m = [133 142 147 152 105 108 124 128 137 152 128 147]
m[-12] => 133
m[6] => 124
m[5] => 108

arr =
[[121 137 143 146 153 152 136 124 121 115 104 108 122 122 114]
 [116 106 107 121 123 114 119 136 143 145 153 153 138 124 121]]
Indices start at 0.
row 0 col 0: 121
row 1 col 11: 153
row 1 col 0: 116
row 0 col 5: 152
row 0 col 14: 114
row 0 col 1: 137
row 1 col 9: 145
row 0 col 13: 122
row 1 col 5: 114
row 0 col 4: 153
row 0 col 3: 146

B =
[[134 125 125 133 116]
 [114 120 122 127 133]
 [131 120 130 115 117]
 [126 141 126 127 139]
 [128 118 129 126 121]
 [146 134 142 124 143]
 [141 132 124 120 120]
 [142 122 132 106 130]
 [132 115 119 123 128]
 [140 134 130 136 129]
 [129 128 131 136 126]]
B[0, 0] = 134
B[2, 1] = 120
B[7] = [142, 122, 132, 106, 130]
B[8, 2] = 119
B[6, 2] = 124
B[5, 1] = 134
B[8, 4] = 128
B[:, 4] = [116, 133, 117, 139, 121, 143, 120, 130, 128, 129, 126]
B[3, 3] = 127
B[9, 0] = 140
B[3, 1] = 141
B[10, 3] = 136
B[6] = [141, 132, 124, 120, 120]
B[8, 1] = 115
B[10, 1] = 128
B[2, 3] = 115
B[7, 2] = 132
B[:, 3] = [133, 127, 115, 127, 126, 124, 120, 106, 123, 136, 136]
B[6, 4] = 120
B[4, 3] = 126
B[2, 4] = 117
B[4, 0] = 128

grid =
[[116 136 122 131]
 [111 139 131 111]
 [131 122 131 123]
 [112 118 126 133]
 [138 153 110 120]
 [129 141 116 131]
 [131 142 147 120]
 [124 139 132 118]]
grid[-8,-4] = 116
grid[6] = [131, 142, 147, 120]
grid[5] = [129, 141, 116, 131]
grid[:, -2] = [122, 131, 131, 126, 110, 116, 147, 132]
grid[3,-2] = 126
grid[2,0] = 131
grid[-1] = [124, 139, 132, 118]
grid[2,-1] = 123
grid[:, -1] = [131, 111, 123, 133, 120, 131, 120, 118]
grid[6,-1] = 120
grid[7,0] = 124
grid[1,-4] = 111
grid[:, 0] = [116, 111, 131, 112, 138, 129, 131, 124]

X = [123 156 139 148 122 134 124 155 110 128 138]
X[0] -> 123
X[5] -> 134
X[2] -> 139
X[9] -> 128

A = array([127, 121, 103, 105, 134, 134])
A[0] = 127
A[3] = 105
A[2] = 103

a =
[[134 138 143 104 147 142 128 144 147 121 127 108]
 [108 112 148 136 136 113 105 115 151 125 102 138]
 [138 140 105 123 115 144 138 138 105 145 140 119]
 [119 120 119 138 108 118 108 118 121 152 118 141]]
a[0, 0] => 134
a[:, 11] => [108, 138, 119, 141]
a[3, 6] => 108
a[0, 2] => 143
a[1, 6] => 105
a[:, 7] => [144, 115, 138, 118]
a[1, 1] => 112
a[0, 9] => 121
a[0, 6] => 128
a[3, 11] => 141
a[2, 3] => 123
a[3, 3] => 138
a[3, 4] => 108
a[3, 2] => 119
a[1, 0] => 108
a[3, 9] => 152
a[:, 4] => [147, 136, 115, 108]
a[0] => [134, 138, 143, 104, 147, 142, 128, 144, 147, 121, 127, 108]

x =
[[117 111 120 114 138 150 134 114 127 109 131 120 126 147 114 117]
 [107 110 114 114 136 115 139 116 114 118 139 111 111 120 108 110]
 [126 125 116 119 150 140 140 120 111 121 150 135 114 143 126 121]]
x[0, 0]: 117
x[1, 8]: 114
x[2, 15]: 121
x[:, 10]: [131, 139, 150]
x[1]: [107, 110, 114, 114, 136, 115, 139, 116, 114, 118, 139, 111, 111, 120, 108, 110]
x[2, 1]: 125
x[1, 6]: 139
x[0, 5]: 150
x[2]: [126, 125, 116, 119, 150, 140, 140, 120, 111, 121, 150, 135, 114, 143, 126, 121]
x[1, 10]: 139
x[:, 2]: [120, 114, 116]
x[2, 5]: 140
x[:, 0]: [117, 107, 126]
x[1, 4]: 136
x[0, 4]: 138
x[2, 4]: 150

W =
[[122 129 130 137 122 140 123]
 [148 120 150 130 149 119 146]
 [117 139 135 133 116 118 116]
 [134 137 111 125 134 129 132]
 [134 142 126 123 134 120 135]]
Rows and columns are counted from 0.
row 0 col 0 => 122
row 2 col 3 => 133
row 1 col 2 => 150
row 3 col 6 => 132
row 4 col 1 => 142
row 3 col 1 => 137
row 3 col 2 => 111
row 0 col 1 => 129
row 3 col 3 => 125
row 4 col 0 => 134
row 0 col 4 => 122
row 2 col 0 => 117
row 3 col 0 => 134
row 1 col 0 => 148

data =
[[117 119 145 117 114 148 127 141]
 [124 129 124 129 125 126 134 122]
 [146 142 116 141 143 117 105 116]]
data[0,0] -> 117
data[0,7] -> 141
data[2,2] -> 116
data[:, 7] -> [141, 122, 116]
data[1,7] -> 122
data[0,5] -> 148
data[2,5] -> 117
data[0,1] -> 119
data[2] -> [146, 142, 116, 141, 143, 117, 105, 116]
